Below is a small trained network, with its code and all its weights. Each question gives an input and a class and asks what happens when units are switched off, that is, made to give their printed mean instead of their output.

import numpy as np


def w(rows, s, z=0):
    codes = np.array(rows[::2]) - 128.0
    scale = np.full(codes.shape[1], s)
    scale[-1] = z or s
    return codes * scale


def f(y):
    return y / 2 * (1 + np.tanh(0.7978845608 * (y + 0.044715 * y**3)))


def log_softmax(a):
    a = a - a.max(-1, keepdims=True)
    return a - np.log(np.exp(a).sum(-1, keepdims=True))


def net(x, mask):
    res = np.array(x, float).reshape(1, 4) / 4 @ E
    y = f(res @ A[0][:, :-1].T + A[0][:, -1])
    res = res + np.where(mask, y, B[0][:, -1]) @ B[0][:, :-1]
    return log_softmax(res[-1] @ U[:, :-1].T + U[:, -1])


A, B = {}, {}
E = w([
[74,56,83,68,102,55],'x0',
[207,101,223,61,167,136],'x1',
[105,166,254,113,83,42],'x2',
[42,197,151,124,183,183],'x3',
],0.0076)
A[0] = w([
[48,172,138,113,88,79,195],'N0',
[203,13,103,107,89,77,213],'N1',
[56,165,39,164,160,188,218],'N2',
[37,224,183,118,98,79,220],'N3',
[191,181,145,201,180,255,195],'N4',
[151,136,177,46,238,253,245],'N5',
[81,148,174,53,147,58,247],'N6',
[213,200,187,197,124,159,187],'N7',
[57,199,200,159,124,62,199],'N8',
[139,156,157,49,254,227,233],'N9',
[180,41,123,18,161,120,214],'N10',
[37,183,92,176,148,192,236],'N11',
[64,135,50,192,158,218,202],'N12',
[117,104,141,166,49,6,254],'N13',
[223,114,120,220,120,195,231],'N14',
[100,43,88,168,44,31,241],'N15',
[26,205,111,138,143,165,203],'N16',
[134,146,221,123,132,39,219],'N17',
],0.0068,0.0039)
B[0] = w([
[44,148,133,148,72,110,178],'N0',
[149,71,90,43,141,57,212],'N1',
[74,108,2,172,151,219,221],'N2',
[92,155,172,203,53,152,217],'N3',
[189,197,101,159,188,117,244],'N4',
[145,123,154,144,220,106,254],'N5',
[40,103,203,148,94,117,205],'N6',
[176,192,143,151,127,109,212],'N7',
[106,167,184,164,59,157,207],'N8',
[124,133,143,162,222,113,243],'N9',
[115,59,161,84,162,88,201],'N10',
[85,135,71,198,124,199,222],'N11',
[113,92,9,135,183,225,223],'N12',
[118,93,141,72,42,86,215],'N13',
[208,200,75,68,159,93,214],'N14',
[98,91,86,90,82,101,218],'N15',
[91,138,95,197,100,165,205],'N16',
[125,138,206,114,106,138,213],'N17',
],0.0083,0.0077)
U = w([
[145,106,36,151,191,206,132],'0',
[118,132,222,141,44,121,158],'1',
[135,155,175,205,134,147,4],'2',
[80,115,72,193,72,159,127],'3',
[132,61,190,105,223,85,168],'4',
[143,44,91,25,77,49,130],'5',
[254,203,106,133,163,82,150],'6',
],0.0078,0.0037)

Each question gives the input, the list of numbers given to net, and the class t.
The units are the neurons (one row each of A and B). Each row of codes is followed by its name. A weight is (code - 128) times the scale printed after its matrix; where a second scale follows, it is the last column's (A, B and U).
mask holds one flag per neuron, in row order. A switched-off neuron (its flag False) gives its mean, the last column of its row in B, instead of its output. The means were averaged over made-up inputs and are rounded, as every weight is.
A unit's drop is (log p(t) with every unit on - log p(t) with that unit switched off) / (log p(t) with every unit on - log p(t) with every unit switched off).
The circuit of an input: a set's keep is (log p(t) with only the set's units on - log p(t) with every unit switched off) / (log p(t) with every unit on - log p(t) with every unit switched off). Starting from the 12 units with the biggest drops (on a tie, the unit counted first), units are removed one at a time, each time the one whose removal leaves the highest keep (on an exact tie, the one counted first), for as long as the keep stays at least 0.8.
circuit, biggest first: the units of the circuit, biggest drop first
k most important neurons: the k neurons with the biggest drops, biggest first
drop of u: that unit's drop, to one decimal
input [3,8,-2,-6], class 5: circuit, biggest first	N1
input [-6,7,2,4], class 6: circuit, biggest first	N4, N7
input [8,6,-8,4], class 4: circuit, biggest first	N10, N5
input [3,-6,5,-3], class 1: circuit, biggest first	N3, N12, N2
input [-4,0,-3,-2], class 6: circuit, biggest first	N14, N4, N16
input [5,5,-5,-1], class 5: 2 most important neurons	N1, N4
input [-1,5,-6,-5], class 6: 2 most important neurons	N14, N6
input [7,-6,8,-2], class 1: 2 most important neurons	N3, N8
input [-5,1,1,2], class 6: drop of N2	0.1
input [-8,-5,5,-5], class 1: drop of N12	0.3
input [2,-6,-3,-5], class 5: drop of N15	0.2
